Below are the code and all the weights of a small trained network. Each question names an input and a class and asks about switching units off, where a switched-off unit gives its printed mean instead of its output.

import numpy as np


def w(rows, s, z=0):
    codes = np.array(rows[::2]) - 128.0
    scale = np.full(codes.shape[1], s)
    scale[-1] = z or s
    return codes * scale


def norm(h):
    return h / np.sqrt((h * h).mean(-1, keepdims=True) + 1e-5)


def f(y):
    return y / 2 * (1 + np.tanh(0.7978845608 * (y + 0.044715 * y**3)))


def log_softmax(a):
    a = a - a.max(-1, keepdims=True)
    return a - np.log(np.exp(a).sum(-1, keepdims=True))


def net(x, mask):
    res = np.array(x, float).reshape(1, 7) / 4 @ E
    u = 0
    for l in range(2):
        y = f(norm(res) @ A[l][:, :-1].T + A[l][:, -1])
        res = res + np.where(mask[u : u + 8], y, B[l][:, -1]) @ B[l][:, :-1]
        u += 8
    return log_softmax(norm(res)[-1] @ U[:, :-1].T + U[:, -1])


A, B = {}, {}
E = w([
[126,129,127,127,131,126,126],'x0',
[187,142,65,186,167,122,227],'x1',
[157,118,171,115,47,92,176],'x2',
[131,127,129,127,127,127,128],'x3',
[139,140,94,1,157,110,138],'x4',
[142,126,73,136,87,131,104],'x5',
[148,71,129,110,129,169,143],'x6',
],0.0079)
A[0] = w([
[186,149,70,144,63,139,78,94],'0.n1',
[107,140,164,102,108,153,80,253],'0.n2',
[160,172,106,144,213,214,58,62],'0.n3',
[123,218,115,86,136,94,132,160],'0.n4',
[142,154,219,122,184,137,154,106],'0.n5',
[138,92,59,97,100,127,84,56],'0.n6',
[124,180,200,213,114,120,151,205],'0.n7',
[123,8,113,103,137,171,158,68],'0.n8',
],0.011,0.0035)
B[0] = w([
[167,123,193,135,202,100,81,165],'0.n1',
[109,204,121,179,121,116,209,225],'0.n2',
[174,140,81,111,9,106,101,207],'0.n3',
[100,46,123,144,144,98,156,188],'0.n4',
[215,174,150,159,158,97,24,165],'0.n5',
[150,144,214,144,185,124,127,153],'0.n6',
[121,64,80,113,118,133,122,255],'0.n7',
[56,138,99,162,139,5,135,166],'0.n8',
],0.012,0.0064)
A[1] = w([
[190,202,78,156,176,154,187,55],'1.n1',
[189,176,172,117,179,106,69,143],'1.n2',
[132,147,116,10,154,105,161,112],'1.n3',
[129,122,169,224,77,180,71,201],'1.n4',
[39,138,217,92,95,154,58,3],'1.n5',
[157,103,96,207,152,71,94,89],'1.n6',
[254,79,250,128,39,68,134,126],'1.n7',
[201,94,66,165,141,117,212,49],'1.n8',
],0.0091,0.0033)
B[1] = w([
[126,188,251,204,74,174,140,147],'1.n1',
[206,116,103,234,239,160,107,159],'1.n2',
[143,3,152,232,91,226,90,180],'1.n3',
[171,81,133,100,189,146,183,245],'1.n4',
[115,253,189,47,170,255,182,143],'1.n5',
[85,127,210,42,202,99,129,253],'1.n6',
[160,182,51,145,116,131,52,238],'1.n7',
[70,217,141,69,97,179,104,251],'1.n8',
],0.009,0.0056)
U = w([
[107,231,186,135,109,247,190,108],'0',
[153,126,121,143,131,125,128,254],'1',
[225,145,170,153,217,144,49,63],'2',
[135,126,120,144,124,122,139,222],'3',
[186,135,107,132,9,121,66,80],'4',
[138,6,136,158,137,209,147,68],'5',
[52,126,113,138,154,35,135,50],'6',
],0.012,0.011)

Each question gives the input, the list of numbers given to net, and the class t.
The units are the neurons (one row each of A and B). Each row of codes is followed by its name. A weight is (code - 128) times the scale printed after its matrix; where a second scale follows, it is the last column's (A, B and U).
mask holds one flag per neuron, layer by layer. A switched-off neuron (its flag False) gives its mean, the last column of its row in B, instead of its output. The means were averaged over made-up inputs and are rounded, as every weight is.
A unit's drop is (log p(t) with every unit on - log p(t) with that unit switched off) / (log p(t) with every unit on - log p(t) with every unit switched off).
The circuit of an input: a set's keep is (log p(t) with only the set's units on - log p(t) with every unit switched off) / (log p(t) with every unit on - log p(t) with every unit switched off). Starting from the 12 units with the biggest drops (on a tie, the unit counted first), units are removed one at a time, each time the one whose removal leaves the highest keep (on an exact tie, the one counted first), for as long as the keep stays at least 0.8.
circuit, biggest first: the units of the circuit, biggest drop first
unit that matters most: the unit with the biggest drop
top k neurons: the k neurons with the biggest drops, biggest first
top k neurons in layer l: the k neurons of layer l with the biggest drops, biggest first
input [-3,0,-8,0,6,6,6], class 4: top 4 neurons => [0.n3 0.n5 1.n4 1.n3]
input [3,6,1,-4,-8,7,1], class 5: top 2 neurons => [0.n2 0.n7]
input [-6,8,-1,5,4,7,-5], class 0: top 3 neurons => [1.n8 1.n1 0.n5]
input [2,-1,-4,-4,7,-6,-4], class 5: top neuron in layer 0 => [0.n4]
input [-1,-6,-5,3,-8,4,-3], class 5: circuit, biggest first => [1.n4 0.n5]
input [-2,5,-4,3,-2,5,4], class 0: top 2 neurons => [0.n5 1.n8]
input [0,-5,4,-2,-6,-8,2], class 2: top 3 neurons => [0.n5 1.n7 0.n3]
input [1,6,-2,0,-5,7,0], class 2: top 3 neurons => [0.n1 0.n2 1.n6]
input [3,5,-8,-3,-4,5,-8], class 4: top 2 neurons in layer 0 => [0.n3 0.n8]
input [-7,6,-4,1,-2,0,-8], class 6: circuit, biggest first => [0.n7 1.n6]
input [5,7,4,4,4,8,-6], class 2: circuit, biggest first => [0.n1 0.n2]
input [0,-1,-1,4,0,4,-7], class 6: top 2 neurons => [0.n4 0.n5]
input [-6,5,-1,3,6,-8,-5], class 2: top 2 neurons in layer 0 => [0.n5 0.n2]
input [-1,2,2,0,6,6,-2], class 2: circuit, biggest first => [0.n1 0.n6]
input [-8,8,3,-1,-6,2,4], class 0: circuit, biggest first => [1.n8]
input [-6,6,3,-3,6,7,2], class 2: top 3 neurons => [0.n1 0.n2 0.n6]
input [-3,0,-1,3,7,-2,6], class 5: top 2 neurons => [1.n3 0.n2]
input [7,-7,6,1,-7,7,0], class 0: circuit, biggest first => [1.n5 0.n3]
input [7,8,-3,5,-7,3,-6], class 0: circuit, biggest first => [1.n8 1.n1]
input [2,0,1,-2,6,2,3], class 5: unit that matters most => 1.n3
input [4,-7,-7,5,7,0,-5], class 0: top 2 neurons => [0.n7 1.n5]
input [4,5,-3,-3,-1,2,7], class 6: top 2 neurons in layer 0 => [0.n8 0.n2]
input [3,-3,2,1,6,5,-8], class 6: top 2 neurons in layer 0 => [0.n4 0.n2]
input [1,3,-6,0,-6,-5,0], class 4: top 3 neurons in layer 0 => [0.n3 0.n7 0.n1]
input [7,-5,-5,4,8,1,-6], class 5: circuit, biggest first => [1.n3 0.n4 0.n8]
input [6,6,-2,6,0,4,4], class 0: top 2 neurons in layer 1 => [1.n1 1.n8]
input [7,6,-2,4,8,-1,3], class 5: circuit, biggest first => [1.n3]
input [8,8,-6,-6,-4,7,5], class 0: circuit, biggest first => [1.n1 1.n8]
input [-4,6,6,4,-5,4,8], class 6: top 3 neurons in layer 0 => [0.n8 0.n3 0.n2]
